Moves between points:
at | φ χ
j626 | j559 j51
j701 | j973 j991
j793 | j629 j704
j488 | j501 j925
j21 | j111 j843
j566 | j88 j194
j684 | j21 j643
j193 | j457 j554
j168 | j813 j550
j570 | j925 j501
j51 | j303 j626
j879 | j168 j45
j457 | j879 j17
j925 | j197 j488
j282 | j604 j121
j643 | j861 j684
j170 | j655 j937
j937 | j368 j170
j629 | j121 j604
j655 | j194 j88
j717 | j991 j973
j88 | j937 j655
j45 | j17 j879
j368 | j793 j361
j843 | j643 j21
j17 | j554 j457
j973 | j461 j717
j197 | j843 j111
j612 | j836 j142
j529 | j550 j813
j501 | j612 j570
j461 | j142 j836
j836 | j717 j461
j303 | j566 j541
j361 | j170 j368
j604 | j704 j629
j550 | j45 j168
j813 | j651 j529
j651 | j51 j559
j49 | j684 j861
j142 | j570 j612
j541 | j626 j303
j559 | j529 j651
j121 | j49 j282
j991 | j193 j701
j111 | j488 j197
j194 | j541 j566
j554 | j701 j193
j861 | j282 j49
j704 | j361 j793

The rows follow the links: the fewer symbols apart two points are, the more alike their rows tend to be.

Each row is also shifted at random along 4 hidden directions that mean nothing.

Each row, then its point:
-243,-32,-13,4,-290,-209,97,232,-210,-259,-418,27,-313,37,205,443,61,138,21,257,266,295,-72,381,-132,109,-350,-88,11,-187,376,-297,-348,-299,269,26,-109: j51
2,-27,-286,1,-472,162,193,-636,108,-248,-47,160,-195,334,339,-101,-538,-339,219,-282,-22,-179,561,-277,-34,97,180,176,-58,-162,264,729,-334,328,57,324,448: j541
500,574,-72,168,303,-92,-125,331,-474,-340,63,292,334,455,-41,223,419,-171,-38,-23,347,-127,-95,115,523,47,180,281,197,22,-279,-508,207,-410,318,191,31: j17
-490,98,78,-127,-245,-133,-144,215,325,223,169,193,339,-81,-108,-442,-16,-366,89,-82,-278,-90,-44,-210,-52,290,182,267,-280,311,-448,189,434,484,-79,-61,-87: j612
-204,-589,160,-160,-117,61,438,-44,205,278,194,-339,72,-357,179,-235,-270,-57,24,-283,-364,87,-46,174,-354,-102,-181,-205,-445,97,103,516,-169,286,-126,-247,-219: j282
-625,-173,-9,-52,604,393,-54,-245,-70,139,324,-239,57,-198,-293,-76,-37,212,-235,-170,-45,-172,31,-382,96,-407,186,-112,338,-76,-91,-78,-89,11,-366,-125,48: j121
271,184,-190,-63,-611,-199,-162,-65,453,-218,-302,289,-198,124,114,24,106,211,326,52,205,-280,21,-61,-80,400,-70,-89,-291,107,51,275,263,40,246,-12,181: j457
559,-621,-17,-179,-156,240,56,-126,475,94,-18,-447,23,-186,-247,-133,-152,315,-69,-137,-141,-231,-143,-402,-309,-47,-14,-132,112,-91,-2,110,-187,250,-232,-246,38: j604
1061,-24,189,160,365,107,-210,-100,-133,512,235,-165,132,3,-243,-389,-148,-502,-122,109,-354,300,58,-140,35,-88,292,280,322,172,-272,-115,192,205,-339,120,-32: j111
-8,-22,-168,-252,-201,91,476,427,185,-834,97,-74,398,317,68,273,528,656,15,-501,587,-863,-307,-36,285,39,-155,-261,-404,-134,-108,73,-89,-342,562,-255,75: j651
-119,-205,299,52,334,-68,163,-22,51,463,75,-197,-187,-453,109,-89,15,171,20,49,-236,279,-117,439,-128,-253,-273,-393,-330,155,169,226,241,-108,-63,-291,-308: j197
303,184,-194,-117,-485,-63,10,-175,578,-86,17,321,2,163,159,-264,21,54,314,-232,34,-486,129,-184,15,296,55,-118,-457,224,-132,624,495,233,191,20,266: j991
232,-191,25,26,755,468,471,-350,-262,-102,561,-342,215,12,34,-71,-22,114,-214,-560,-66,-400,108,-92,316,-650,192,-219,-29,-132,-13,401,-169,-118,-133,-83,40: j629
413,143,9,55,-311,-153,-97,-248,263,323,45,285,-110,-36,169,-422,-243,-490,258,13,-318,150,209,44,-111,252,100,142,-373,299,-112,556,426,404,-16,152,67: j836
-952,517,-171,7,-94,23,286,-237,-249,-337,201,516,49,327,552,-44,-168,-393,209,-347,173,-220,471,131,263,16,95,77,-425,-6,38,687,83,63,354,370,255: j550
631,57,137,153,125,-57,-359,-54,-24,523,113,12,9,-61,-227,-353,-222,-493,14,260,-434,378,73,-120,-84,97,227,346,243,211,-224,-90,265,356,-338,120,-74: j488
-111,463,-296,78,-237,47,-271,-267,-64,-347,-150,328,-164,425,6,90,-112,-101,67,83,235,-149,302,-324,154,170,257,276,325,-161,38,-68,-84,39,87,369,370: j529
544,-531,-40,-83,-446,136,-93,-302,258,121,-175,-279,-218,-61,-113,-91,-448,-70,15,52,-226,138,132,-352,-396,111,19,87,221,-134,162,160,-397,340,-249,51,127: j361
-826,611,-28,118,354,-41,118,-122,-161,-59,193,463,-94,1,338,65,193,54,123,-160,210,-185,156,316,332,-125,-23,-236,-394,126,40,365,449,-277,251,75,41: j701

In each set, the symbols that take the first to the second take the third to the fourth. Give the fourth.
Answers are names.
-150,404,30,204,470,-52,13,-247,-120,202,75,262,-317,-129,218,56,186,239,67,17,119,-42,133,396,274,-273,-162,-367,-285,158,141,193,495,-354,133,18,-8
: 196,200,-55,-39,-619,-333,-125,77,310,11,-259,297,-129,66,180,-81,-22,-152,281,166,-23,64,51,143,-168,462,-120,77,-341,123,-6,292,359,159,217,95,52
:: 43,54,95,-18,-70,-87,-316,142,168,397,96,83,162,-79,-243,-392,-63,-418,-4,134,-337,185,-47,-204,-47,212,191,331,58,256,-425,-79,382,384,-279,42,-104
: j843

590,391,254,319,467,-412,-554,445,-521,407,-307,104,-240,-118,-234,290,351,-76,-148,792,28,773,-266,549,111,7,-210,159,465,103,-17,-1050,288,-514,-4,6,-338
: 727,-185,-80,-100,-351,75,277,126,-154,-375,147,-110,465,430,112,-115,-191,-520,-2,-347,-35,-100,113,-177,8,91,215,416,3,-130,-158,177,-492,264,105,220,95
:: -292,-187,43,51,619,298,202,-158,-405,-25,233,-296,48,-102,-36,120,-29,108,-217,-186,-21,-27,35,-22,103,-490,-1,-109,224,-150,142,-102,-291,-223,-129,-83,-58
: j457

662,-22,208,106,324,10,-418,402,-159,438,146,-134,401,-40,-572,-255,43,-445,-222,301,-287,343,-271,-277,16,62,285,527,561,164,-540,-747,145,217,-433,-7,-221
: 396,169,-121,-126,-420,3,-200,-110,623,-36,91,223,131,92,-147,-285,116,182,257,-196,44,-533,-30,-404,16,329,198,-10,-268,180,-290,354,531,278,72,-65,265
:: 85,-143,-98,49,266,193,299,-289,-317,-290,-26,-221,-227,25,173,394,43,408,-75,-155,242,-120,106,133,123,-379,-139,-334,102,-289,387,20,-424,-412,103,-27,94
: j121

-699,-2,-34,-38,-288,-151,295,45,-111,-331,-314,88,-261,13,461,362,-45,222,130,14,240,73,67,423,-96,57,-315,-273,-302,-176,458,188,-287,-241,323,15,-23
: 167,117,-148,32,-367,33,73,-175,-205,-329,-61,180,-15,443,244,-16,-341,-562,112,-75,35,71,389,-114,25,193,183,391,125,-91,86,267,-378,192,143,399,271
:: -697,618,-164,181,-82,-150,-181,-68,-319,-164,-142,541,-197,246,281,123,-64,-283,140,207,189,206,341,169,220,158,59,173,42,-48,94,10,74,-103,194,353,174
: j879

374,78,-199,-38,-482,-110,-58,-47,263,-405,-432,93,-328,158,50,370,206,536,151,130,428,-254,-55,3,-50,211,-187,-224,-26,-142,212,-77,-35,-284,307,-50,201
: -169,252,-154,49,-308,4,101,-175,-312,-314,-17,303,7,402,330,-33,-301,-615,125,-111,67,95,403,14,86,125,219,337,-46,-59,87,294,-229,176,187,394,235
:: -544,-27,-43,43,-70,-147,282,-66,-270,-240,-290,21,-307,19,458,380,-69,150,27,85,185,233,115,468,-96,-83,-354,-232,-154,-187,450,27,-388,-322,240,47,-40
: j194

-328,2,193,-104,176,27,190,484,27,173,563,-16,851,-20,-166,-506,140,-537,-90,-302,-302,-138,-220,-168,116,73,313,379,-259,309,-683,95,356,394,-121,-108,-247
: 520,112,-254,-128,-523,-43,11,-3,489,-452,-194,156,-57,259,1,145,312,577,250,-133,392,-622,-117,-186,35,293,-85,-196,-278,12,-4,206,239,-108,358,-63,276
:: -216,-317,161,-125,218,53,79,81,311,305,58,-301,23,-444,-195,-25,206,537,-83,-22,-113,-138,-320,8,-114,-165,-201,-400,-174,108,-9,-2,188,-74,-166,-388,-234
: j655

-180,-575,27,-206,24,310,349,-446,590,219,172,-374,-150,-413,64,-216,-155,572,27,-406,-231,-414,34,-137,-263,-271,-131,-570,-431,75,213,791,40,181,-150,-342,83
: -114,-590,96,-184,-386,11,-10,282,270,160,-156,-352,138,-215,-243,-91,-219,-114,-82,122,-317,235,-192,-220,-457,181,-53,173,149,-69,-43,-156,-377,378,-235,-155,-224
:: -51,232,56,162,407,-56,-150,-173,-6,278,-6,105,-329,-221,13,113,250,429,27,188,49,-3,-77,245,134,-194,-157,-423,-52,114,111,-46,438,-339,-24,-145,-73
: j197

-466,-152,142,175,557,129,63,-320,-502,363,67,-209,-267,-261,157,30,-337,-294,-210,108,-279,565,194,188,-64,-448,5,-14,264,-130,244,-53,-343,-13,-291,155,-159
: 369,72,-41,-51,-493,-297,358,371,-33,-334,-144,158,126,244,458,113,164,-120,214,-126,215,-89,-56,487,9,263,-242,-49,-569,13,70,235,-11,-135,505,18,-46
:: -143,-70,249,151,368,-23,-120,-3,-356,589,236,-45,80,-211,-15,-350,-303,-754,-109,149,-508,621,120,116,-65,-139,150,329,155,135,-169,-64,13,297,-370,178,-268
: j303

596,405,-197,224,-162,-35,-159,-406,-369,-187,-114,303,-333,454,343,89,-333,-501,128,143,83,210,504,54,164,115,156,314,253,-155,235,157,-199,8,166,542,363
: 504,-449,-41,-148,-462,71,-20,-39,131,-33,-165,-262,52,77,-119,-85,-380,-294,-14,64,-226,143,61,-329,-333,208,141,327,247,-162,40,-71,-486,342,-199,83,58
:: -798,-84,-125,-153,178,255,521,-59,-23,-598,133,-86,96,56,194,326,208,635,-22,-527,396,-616,-51,19,189,-299,-196,-493,-267,-242,247,294,-281,-318,297,-198,139
: j879

508,161,-106,11,-678,-362,-352,55,281,-28,-532,272,-387,66,-2,130,36,108,251,420,127,131,-22,21,-203,551,-110,85,4,84,110,-111,190,29,169,62,121
: 859,-63,338,207,486,-184,35,202,-259,488,-12,-181,-156,-293,52,74,207,-12,-78,248,-182,545,-195,652,28,-168,-263,-169,-92,201,92,-289,223,-330,17,-121,-421
:: -48,-121,136,31,603,293,292,-108,-188,189,611,-197,402,-81,-19,-350,-105,-382,-145,-426,-282,-122,84,-95,200,-380,256,37,-103,116,-277,290,59,228,-246,-9,-98
: j655

279,-49,21,60,462,321,-129,-427,61,313,378,-95,72,-86,-237,-351,-171,-70,-88,-170,-253,-143,140,-380,102,-276,309,50,193,125,-181,249,176,247,-422,6,143
: 711,411,12,153,710,134,250,-10,-180,-252,413,114,296,222,80,72,559,381,22,-491,343,-648,-160,170,649,-341,93,-312,-310,117,-247,175,567,-461,355,-91,54
:: -350,-141,-22,-5,392,186,150,-26,-384,-193,-2,-236,-60,-35,-19,298,69,226,-204,-10,163,63,-29,112,39,-342,-99,-168,270,-269,244,-258,-457,-321,-24,-99,-84
: j643

-525,102,-350,-199,-615,-12,-207,-142,675,-452,-387,250,-317,100,-73,249,195,905,221,59,476,-655,-98,-411,-76,312,-127,-349,-134,-85,159,128,152,-107,250,-166,378
: -294,-140,-100,13,490,260,-125,-144,-177,-136,-58,-275,-180,-55,-388,332,79,546,-286,125,198,-93,-113,-301,53,-374,20,-184,608,-307,127,-543,-359,-335,-198,-174,39
:: -540,-308,-188,-144,-638,81,31,-395,233,-64,-141,10,-216,45,132,-141,-593,-265,88,-51,-201,71,341,-363,-396,161,88,141,37,-145,221,457,-420,467,-134,190,219
: j17

-486,-191,196,72,613,115,257,97,-579,69,192,-273,135,-119,37,87,-74,-219,-279,-35,-122,361,-24,245,49,-400,-60,47,177,-136,104,-250,-411,-185,-129,-11,-248
: 6,614,-80,231,311,-87,-96,-37,-308,-121,-8,384,-109,222,163,189,215,-36,65,88,281,-28,83,220,385,-81,33,23,-7,45,0,-115,314,-336,238,194,76
:: -43,-480,143,-164,155,99,178,97,367,217,167,-355,93,-425,-207,-132,141,478,-99,-149,-176,-207,-319,-53,-180,-155,-158,-368,-212,81,-46,92,85,40,-176,-443,-189
: j168

-394,-7,31,22,-301,-325,243,298,-331,-207,-345,45,-189,73,397,391,21,-38,29,150,187,367,-53,623,-126,93,-417,-59,-161,-192,357,-142,-369,-301,324,85,-177
: -915,136,248,-17,359,-273,-183,570,-24,348,-59,26,97,-395,-214,113,419,285,-148,366,-8,295,-438,361,-34,-22,-222,-180,-85,176,-112,-575,368,-261,-43,-323,-462
:: -213,-99,69,116,549,252,-148,-373,-186,425,193,-158,-165,-235,-130,-187,-301,-151,-197,31,-298,212,204,-183,-3,-353,152,39,337,-35,90,12,-72,118,-400,54,-15
: j529

